How the elements are linked:
da: z10->z53, z552->z219, z670->z605, z570->z76, z606->z274, z886->z381, z40->z707, z510->z849, z767->z886, z607->z635, z179->z927, z516->z628, z14->z821, z406->z895, z659->z570, z687->z606, z398->z311, z113->z510, z787->z843, z311->z552, z95->z600, z26->z987, z503->z586, z337->z720, z709->z53, z274->z111, z471->z942, z895->z684, z250->z69, z916->z179, z843->z410, z16->z398, z521->z331, z492->z607, z784->z250, z605->z618, z716->z69, z849->z684, z381->z210, z656->z539, z927->z566, z334->z55, z875->z767, z942->z666, z162->z168, z55->z336, z427->z612, z696->z875, z707->z347, z666->z516, z410->z784, z684->z666, z600->z684, z980->z316, z961->z920, z219->z980, z612->z162, z244->z113, z987->z566, z449->z916, z746->z384, z76->z709, z720->z503, z111->z16, z635->z26, z210->z337, z515->z23, z53->z189, z384->z656, z168->z798, z821->z515, z628->z521, z336->z406, z347->z393, z316->z754, z816->z406, z542->z449, z798->z561, z618->z10, z561->z886, z23->z542, z69->z659, z920->z492, z586->z961, z566->z987, z189->z393, z754->z696, z211->z244, z393->z709, z539->z787, z331->z334
li: z10->z942, z552->z754, z670->z510, z570->z347, z606->z393, z886->z720, z40->z709, z510->z605, z767->z337, z607->z566, z179->z244, z516->z334, z14->z542, z406->z331, z659->z612, z687->z16, z398->z539, z113->z600, z787->z612, z311->z311, z95->z10, z26->z821, z503->z492, z337->z961, z709->z659, z274->z311, z471->z628, z895->z40, z250->z561, z916->z618, z843->z69, z16->z219, z521->z53, z492->z696, z784->z798, z605->z189, z716->z111, z849->z961, z381->z716, z656->z76, z927->z113, z334->z600, z875->z210, z942->z521, z162->z606, z55->z684, z427->z716, z696->z381, z707->z816, z666->z331, z410->z316, z684->z784, z600->z53, z980->z875, z961->z927, z219->z696, z612->z687, z244->z95, z987->z515, z449->z670, z746->z787, z76->z393, z720->z920, z111->z816, z635->z987, z210->z586, z515->z720, z53->z709, z384->z843, z168->z274, z821->z449, z628->z55, z336->z570, z347->z746, z316->z767, z816->z539, z542->z927, z798->z162, z618->z471, z561->z168, z23->z607, z69->z427, z920->z26, z586->z607, z566->z23, z189->z516, z754->z886, z211->z849, z393->z384, z539->z784, z331->z406

In the rows, 67 stands for zero.

The rows follow the links: the fewer symbols apart two elements are, the more alike their rows tend to be.

Each row, then its element:
60 47 82 55 57 62 48 62 77 59 84 77 77 111 73 59 79 45 39 56 55 112 64 46 101 82 69 94 88 73 56 42 63 38 86 65 92 44 102 78 65 62 43 89 55 53 71 77 88 31 72 84 77 79 55 55 66 74 70 68 52 53 48 80 67 47 60 109 40 -> z895
47 66 50 63 104 50 53 86 82 46 71 56 48 75 61 96 78 46 90 65 69 53 34 88 44 37 69 72 46 60 102 86 82 49 57 68 55 80 75 69 87 96 51 90 38 80 67 47 49 84 58 75 100 52 88 64 48 52 105 75 59 94 53 80 80 73 82 66 93 -> z250
69 85 57 80 89 70 75 68 89 67 67 103 51 57 59 51 66 49 41 72 63 96 76 74 87 50 52 44 46 62 46 66 31 46 39 68 53 56 89 75 99 83 84 56 39 87 73 76 39 52 55 71 36 83 50 70 31 85 55 83 87 64 46 57 85 65 53 93 32 -> z384
53 81 71 74 68 84 41 66 44 75 69 68 102 55 74 58 36 49 42 73 53 35 89 55 62 89 90 44 56 59 49 89 82 83 77 90 74 73 45 58 56 84 67 48 99 73 57 73 73 34 68 56 79 84 76 64 76 79 101 52 60 66 119 87 43 71 101 57 42 -> z987
53 88 64 54 56 69 78 62 68 47 60 38 84 95 52 91 115 51 82 47 72 48 91 73 39 52 57 55 68 82 72 56 89 55 30 87 49 91 47 99 79 71 100 75 72 41 59 66 75 66 48 23 68 68 53 88 81 37 55 58 78 73 57 44 94 64 82 63 81 -> z274
47 84 47 66 104 61 63 78 90 37 70 69 54 76 55 91 94 36 72 58 68 56 55 81 50 33 56 49 42 64 83 78 69 40 36 80 40 80 76 87 104 100 76 79 32 82 65 58 34 65 43 59 74 65 76 69 45 57 87 78 79 86 46 65 96 73 79 78 73 -> z612
69 82 73 60 35 78 87 55 63 73 60 43 88 81 59 72 99 68 74 51 72 59 115 60 57 67 60 55 85 88 54 46 77 69 43 78 58 79 41 96 69 52 109 60 85 36 65 77 86 65 59 26 45 73 42 89 85 49 26 59 82 59 64 38 84 63 69 60 67 -> z311
69 38 89 51 54 58 52 55 67 51 77 71 79 116 74 69 86 72 59 64 66 94 44 51 89 89 64 105 96 66 70 47 72 54 100 61 90 51 95 60 45 46 32 101 67 53 67 76 95 53 81 86 95 70 73 55 88 63 70 59 41 57 50 80 62 48 54 100 72 -> z516
61 60 57 76 68 57 50 93 56 105 78 43 64 26 87 62 7 54 79 70 61 50 60 70 65 71 103 69 68 74 66 92 84 77 88 65 85 63 51 65 71 85 50 60 73 71 76 59 72 79 86 80 82 46 72 63 52 76 102 69 66 89 106 96 33 79 84 32 67 -> z720
46 65 52 62 95 51 51 87 76 44 71 44 58 80 65 99 81 49 96 58 71 42 31 87 42 41 73 72 55 64 101 86 89 50 60 73 54 82 67 73 83 89 53 90 46 74 66 47 56 87 63 68 105 47 89 67 59 44 106 69 61 96 57 80 78 74 82 58 101 -> z561
79 38 91 51 53 67 65 48 64 48 70 74 77 110 71 72 95 94 68 70 73 83 40 59 79 92 58 106 91 63 78 46 70 72 100 61 82 62 85 50 32 36 38 95 77 57 61 71 93 67 82 81 91 70 79 55 102 57 61 55 42 52 51 73 64 52 49 90 86 -> z471
42 74 57 60 93 56 55 79 74 36 65 46 67 89 57 103 96 48 95 55 68 33 43 85 31 39 66 67 56 67 100 82 90 49 48 80 50 84 63 79 83 87 61 91 51 68 62 49 56 78 58 56 103 56 84 69 68 42 101 63 62 91 59 73 87 69 86 59 101 -> z168
53 94 56 61 71 70 78 62 79 47 58 53 75 87 50 87 115 47 75 49 69 51 92 76 47 43 55 48 59 75 68 59 75 51 22 84 41 85 51 103 93 79 107 73 60 53 61 68 61 62 45 26 62 72 53 86 66 42 56 64 83 75 50 40 98 65 76 72 73 -> z687
70 88 73 83 69 96 62 50 42 63 50 85 95 50 62 61 56 86 51 87 69 30 84 63 50 91 71 36 48 50 54 84 60 106 65 87 58 80 46 38 42 66 80 38 108 84 56 73 60 58 65 56 67 91 83 64 96 81 74 49 62 48 112 66 52 76 87 51 58 -> z542
83 75 73 86 77 90 70 51 47 65 51 89 77 37 64 62 51 103 63 95 76 31 67 71 52 90 69 51 49 44 69 90 63 113 79 70 60 81 50 26 33 58 66 41 102 91 55 68 55 72 74 66 67 82 94 64 94 80 73 54 61 56 105 68 51 78 76 47 75 -> z927
76 52 56 70 56 46 78 94 71 114 76 31 40 26 82 60 24 69 103 64 68 76 64 77 71 51 86 85 84 86 78 76 78 69 80 43 80 60 52 77 81 71 64 65 58 59 88 53 79 106 84 81 62 31 55 77 39 65 62 83 76 91 67 73 49 78 59 33 81 -> z767
98 62 75 80 73 86 88 50 61 55 47 95 58 52 61 69 82 124 76 94 87 57 48 75 57 79 44 68 57 52 82 72 46 107 76 58 56 79 70 32 38 43 66 55 81 91 59 64 50 100 71 76 56 73 92 57 95 74 41 67 70 49 64 52 72 77 50 58 93 -> z510

Each walk starts at a row. The symbols on each line, taken left to right, move it on to the next element.
Each answer is a row, close to the row of the element it stands for.
60 40 78 54 70 57 48 64 66 45 77 70 70 109 79 78 83 75 67 63 68 88 22 63 77 78 66 102 86 65 86 52 64 52 98 64 84 53 104 59 49 54 21 102 58 64 72 66 77 70 82 93 102 62 86 44 84 64 80 64 47 60 47 86 65 54 54 93 85
li da li da da -> 69 57 55 71 64 41 75 97 76 107 77 29 40 29 80 69 28 59 105 59 68 67 62 80 66 44 86 84 79 84 76 82 85 63 72 46 78 65 51 79 87 75 66 69 52 58 83 53 78 101 82 79 64 31 58 77 34 59 75 81 76 98 68 75 54 78 63 32 84
da da li li li -> 94 62 76 76 76 84 82 47 60 52 47 94 58 56 63 69 78 124 75 95 86 54 41 77 59 81 44 72 59 45 81 75 50 106 83 56 58 77 72 25 33 45 60 57 81 93 59 65 54 94 74 77 63 73 93 57 98 72 47 63 64 52 66 58 68 74 50 61 95
87 53 85 66 64 74 78 45 73 49 63 108 61 96 63 55 95 97 45 78 74 102 50 61 91 86 41 84 73 56 60 45 34 66 81 55 70 53 103 46 45 39 52 76 64 75 64 75 66 64 69 84 57 85 69 53 85 76 38 68 60 38 40 58 78 52 36 104 63
da li da li da -> 74 72 71 71 79 70 68 59 87 60 71 110 55 80 63 48 75 57 29 70 59 112 71 61 102 68 50 62 59 58 46 55 34 46 61 62 66 45 102 69 82 68 70 68 44 78 72 78 52 40 59 82 45 89 52 63 46 86 55 77 75 51 42 62 81 57 46 113 28
li da li da da li da li -> 71 83 65 75 78 75 73 62 87 67 74 104 56 65 60 48 66 45 31 71 57 105 87 60 96 63 55 50 54 65 38 55 38 48 49 65 63 51 90 76 91 78 83 57 45 79 70 80 51 37 53 73 32 89 46 68 38 88 54 78 84 57 50 60 80 60 56 101 22
82 56 62 68 44 48 84 89 70 116 76 31 44 25 82 57 27 71 101 60 71 80 76 71 73 56 82 86 88 91 70 70 78 74 80 42 83 62 49 81 81 63 71 59 61 52 85 60 87 100 83 75 47 36 49 80 42 65 56 79 80 89 68 67 49 76 55 33 76
da da li li li da li -> 53 80 68 75 68 81 43 69 43 79 71 67 98 49 75 56 31 53 48 76 54 33 82 56 57 88 94 43 58 58 52 89 82 85 74 91 76 70 46 56 55 81 68 48 101 73 59 75 70 41 71 60 79 80 77 63 76 80 99 56 60 63 124 88 40 71 100 52 46
da li da da da li da -> 57 84 71 78 69 84 45 63 43 75 64 70 102 49 72 60 40 57 47 77 57 32 84 55 57 94 92 40 54 55 51 89 79 88 74 91 71 73 47 52 52 79 68 46 103 75 57 75 71 39 72 60 77 86 79 64 80 78 97 50 61 61 121 84 44 72 97 53 44
97 61 77 74 66 86 91 42 60 48 46 97 59 69 53 66 89 125 68 93 83 67 55 71 65 86 41 69 63 52 77 62 43 103 75 56 58 76 76 29 35 37 68 59 82 84 59 62 56 91 66 72 52 78 86 60 100 75 33 62 65 41 61 47 74 71 46 68 92
da li li da li -> 83 46 86 60 63 67 66 47 76 49 69 101 61 101 66 56 89 86 45 76 69 109 47 56 96 84 46 90 76 56 63 44 45 63 89 53 81 50 104 47 48 42 42 82 58 73 65 75 74 53 71 94 62 82 70 55 77 75 50 70 53 44 39 68 75 52 40 107 59
da da li da li li -> 72 84 65 75 80 75 73 58 88 60 69 108 57 70 57 51 78 55 33 71 64 103 80 63 95 60 49 51 52 62 44 54 34 46 43 66 55 55 93 72 90 78 83 60 43 80 67 80 46 41 50 70 35 89 49 68 43 85 49 81 83 52 45 54 87 61 52 103 28
69 79 70 72 62 74 70 62 81 72 74 93 72 78 65 46 75 43 28 61 57 107 96 54 102 69 59 56 67 69 34 47 43 41 56 73 67 47 87 89 88 73 84 64 50 63 71 90 65 29 60 66 37 89 39 71 47 82 49 75 80 53 51 59 79 53 55 105 19
da li li da da -> 63 66 46 70 94 41 73 95 95 73 73 56 28 44 66 78 54 48 96 60 70 75 44 89 63 28 67 73 54 73 87 85 68 45 55 50 61 64 74 81 106 91 66 77 28 76 79 50 48 96 64 80 70 39 66 74 24 61 76 89 79 100 42 71 78 76 60 58 81
li li li li -> 74 54 62 81 75 64 59 82 53 97 71 60 56 21 82 59 9 82 80 84 71 53 51 73 61 76 89 67 64 62 75 96 72 95 94 56 81 65 55 39 54 73 49 51 78 85 75 56 67 93 88 90 75 54 84 57 61 82 89 66 62 79 103 90 34 82 73 29 76
68 66 76 67 63 70 63 61 78 69 76 97 69 87 69 45 70 45 27 62 56 114 82 52 106 73 62 67 73 68 37 46 41 40 66 66 77 41 97 80 80 67 68 70 52 64 72 85 67 29 64 76 48 88 43 62 51 84 56 73 73 51 47 65 73 51 50 111 23
da li li da da -> 59 82 47 77 104 58 70 82 96 57 71 87 32 55 58 71 65 43 64 69 63 82 58 82 71 34 55 51 38 62 70 77 49 42 42 61 52 62 88 75 109 99 74 64 24 91 73 56 33 69 47 78 54 64 64 69 22 77 77 89 81 80 45 66 84 75 64 81 55
da li da da li li li -> 56 89 64 57 48 68 80 64 70 61 63 44 82 91 56 81 104 50 73 44 68 62 103 67 55 50 60 55 76 85 60 46 79 48 27 82 54 81 46 108 87 71 108 72 66 39 66 72 75 58 51 26 55 71 43 88 71 46 45 63 83 70 53 39 92 63 74 69 67
58 66 64 77 68 59 47 84 51 99 75 51 74 30 83 55 7 53 68 74 58 47 67 60 66 77 105 59 65 66 60 94 83 83 88 70 85 64 45 55 61 83 54 54 86 72 72 62 78 62 83 80 81 59 73 66 56 81 103 64 60 79 114 96 32 76 88 38 55
li da li da li -> 54 77 67 77 66 74 41 76 43 86 73 59 92 42 80 58 21 48 52 72 54 42 83 55 64 86 99 46 61 65 50 91 80 83 80 85 80 66 46 58 58 84 62 49 96 71 66 70 73 44 73 67 81 71 74 61 68 83 102 53 59 70 120 93 33 73 98 48 46
li da li da da da li -> 95 72 78 80 70 90 91 45 58 56 46 95 64 54 57 66 82 120 69 94 86 50 61 75 57 80 44 59 54 48 70 71 46 108 67 62 50 80 64 30 40 43 75 51 89 89 57 65 52 91 70 66 54 79 88 64 101 75 40 63 69 46 71 49 72 73 51 60 87
84 39 85 62 67 70 67 51 63 46 63 91 66 93 70 68 91 103 68 79 81 84 28 65 80 88 49 100 77 52 82 55 56 77 100 57 77 62 99 43 34 38 33 86 66 77 64 69 73 80 84 91 85 71 88 50 97 70 56 62 49 51 45 72 71 60 41 88 89
da li da li li da -> 43 69 51 60 98 53 53 80 78 37 68 50 61 85 59 100 90 49 92 57 68 42 36 84 37 41 68 68 54 64 104 85 87 51 56 77 54 81 72 76 81 93 55 91 46 75 65 50 54 82 56 65 105 50 89 63 63 48 103 67 59 94 56 77 80 74 87 63 98
da li da da da da da -> 74 52 56 74 61 49 70 95 69 115 80 37 45 21 88 59 14 65 98 65 68 71 59 74 71 55 92 80 79 82 73 84 80 73 85 45 84 60 54 73 79 74 57 62 59 66 86 57 76 99 86 87 63 36 63 70 40 71 74 81 74 92 79 82 45 80 63 33 74
